Below is a small trained network, with its code and all its weights. Each question gives an input and a class and asks what happens when units are switched off, that is, made to give their printed mean instead of their output.

import numpy as np


def w(rows, s, z=0):
    codes = np.array(rows[::2]) - 128.0
    scale = np.full(codes.shape[1], s)
    scale[-1] = z or s
    return codes * scale


def f(y):
    return np.maximum(y, 0)


def log_softmax(a):
    a = a - a.max(-1, keepdims=True)
    return a - np.log(np.exp(a).sum(-1, keepdims=True))


def net(x, mask):
    res = np.array(x, float).reshape(1, 6) / 4 @ E
    y = f(res @ A[0][:, :-1].T + A[0][:, -1])
    res = res + np.where(mask, y, B[0][:, -1]) @ B[0][:, :-1]
    return log_softmax(res[-1] @ U[:, :-1].T + U[:, -1])


A, B = {}, {}
E = w([
[128,127,128,130,128],'x0',
[128,128,128,129,128],'x1',
[253,114,79,131,40],'x2',
[106,10,193,118,72],'x3',
[148,210,248,129,71],'x4',
[128,127,129,127,128],'x5',
],0.0054)
A[0] = w([
[121,108,100,114,142,124],'n0',
[113,61,38,127,165,115],'n1',
[200,122,95,137,79,76],'n2',
[137,211,76,133,155,33],'n3',
[124,106,140,132,125,79],'n4',
[114,73,56,128,157,123],'n5',
[88,134,143,130,152,80],'n6',
[69,134,151,125,170,69],'n7',
[36,134,160,126,189,88],'n8',
[121,170,112,125,156,72],'n9',
[112,32,176,135,104,11],'n10',
[153,210,253,120,81,137],'n11',
[114,82,57,126,154,116],'n12',
[110,59,162,117,114,14],'n13',
[133,187,90,128,149,46],'n14',
[93,135,139,124,148,83],'n15',
[130,146,118,126,133,87],'n16',
[119,88,75,133,150,120],'n17',
[132,149,153,148,111,92],'n18',
[210,115,91,130,73,55],'n19',
[109,3,191,129,89,3],'n20',
[138,161,181,132,114,131],'n21',
[142,172,192,128,102,124],'n22',
[176,124,111,122,103,81],'n23',
[120,109,96,138,134,117],'n24',
[215,119,91,121,75,80],'n25',
[142,193,92,132,157,36],'n26',
[67,123,141,123,168,93],'n27',
[171,120,108,119,105,99],'n28',
[68,133,148,124,165,65],'n29',
[114,85,64,122,154,121],'n30',
[143,231,67,135,169,28],'n31',
[158,121,120,121,121,100],'n32',
[72,137,150,122,167,80],'n33',
],0.012,0.0015)
B[0] = w([
[113,155,133,134,130,154],'n0',
[67,215,147,149,133,210],'n1',
[102,46,118,150,137,196],'n2',
[211,137,136,81,121,192],'n3',
[150,130,129,120,127,140],'n4',
[79,198,144,146,128,195],'n5',
[120,85,120,143,127,161],'n6',
[112,60,118,151,123,181],'n7',
[98,25,107,159,124,212],'n8',
[173,127,122,110,117,162],'n9',
[224,145,130,76,122,192],'n10',
[35,246,138,157,144,254],'n11',
[79,193,137,140,132,190],'n12',
[197,136,121,92,118,171],'n13',
[183,135,130,92,118,173],'n14',
[121,91,121,139,127,156],'n15',
[146,130,129,122,128,139],'n16',
[90,177,140,138,131,176],'n17',
[108,155,132,130,132,154],'n18',
[99,36,115,160,130,204],'n19',
[255,158,130,57,121,217],'n20',
[93,178,124,142,134,179],'n21',
[81,190,134,142,133,193],'n22',
[111,79,123,141,129,168],'n23',
[108,154,132,134,128,153],'n24',
[99,33,113,158,135,208],'n25',
[193,135,135,92,116,178],'n26',
[110,66,118,155,137,182],'n27',
[114,82,123,144,135,166],'n28',
[116,65,116,154,127,178],'n29',
[90,189,137,143,134,185],'n30',
[229,138,140,65,115,211],'n31',
[115,105,119,134,122,149],'n32',
[114,63,116,147,124,179],'n33',
],0.031,0.0072)
U = w([
[52,229,161,163,139,162],'0',
[105,2,92,176,123,209],'1',
[245,147,141,36,92,2],'2',
],0.0083,0.00068)

Each question gives the input, the list of numbers given to net, and the class t.
The units are the neurons (one row each of A and B). Each row of codes is followed by its name. A weight is (code - 128) times the scale printed after its matrix; where a second scale follows, it is the last column's (A, B and U).
mask holds one flag per neuron, in row order. A switched-off neuron (its flag False) gives its mean, the last column of its row in B, instead of its output. The means were averaged over made-up inputs and are rounded, as every weight is.
A unit's drop is (log p(t) with every unit on - log p(t) with that unit switched off) / (log p(t) with every unit on - log p(t) with every unit switched off).
The circuit of an input: a set's keep is (log p(t) with only the set's units on - log p(t) with every unit switched off) / (log p(t) with every unit on - log p(t) with every unit switched off). Starting from the 12 units with the biggest drops (on a tie, the unit counted first), units are removed one at a time, each time the one whose removal leaves the highest keep (on an exact tie, the one counted first), for as long as the keep stays at least 0.8.
circuit, biggest first: the units of the circuit, biggest drop first
k most important neurons: the k neurons with the biggest drops, biggest first
drop when u is switched off: that unit's drop, to one decimal
input [-4,3,8,-5,-8,-4], class 0: 4 most important neurons => [n1, n5, n12, n30]
input [-7,2,0,-6,-5,2], class 2: 3 most important neurons => [n31, n11, n3]
input [5,-3,-3,4,3,0], class 2: circuit, biggest first => [n20]
input [-2,-8,-7,-7,-5,5], class 1: 2 most important neurons => [n8, n20]
input [-3,-3,4,8,-8,1], class 0: 3 most important neurons => [n1, n5, n12]
input [8,-4,7,0,-7,-1], class 0: 3 most important neurons => [n1, n5, n12]
input [-4,5,8,1,-8,2], class 0: 2 most important neurons => [n1, n5]
input [0,-3,-3,6,5,-1], class 2: 2 most important neurons => [n20, n10]
input [-7,-5,4,6,-5,-7], class 2: 4 most important neurons => [n20, n11, n10, n13]
input [-6,6,-3,5,-5,0], class 0: 2 most important neurons => [n1, n31]
input [-7,-5,7,-8,-2,-7], class 2: 2 most important neurons => [n31, n3]
input [-5,6,-1,5,4,2], class 2: 3 most important neurons => [n20, n10, n1]
input [4,5,7,-5,-8,5], class 0: 2 most important neurons => [n1, n5]
input [2,0,-4,-5,1,-2], class 2: circuit, biggest first => [n31]
input [7,-1,8,1,6,-5], class 1: 3 most important neurons => [n25, n19, n2]
input [0,-4,0,5,3,-2], class 2: drop when n20 is switched off => 0.2
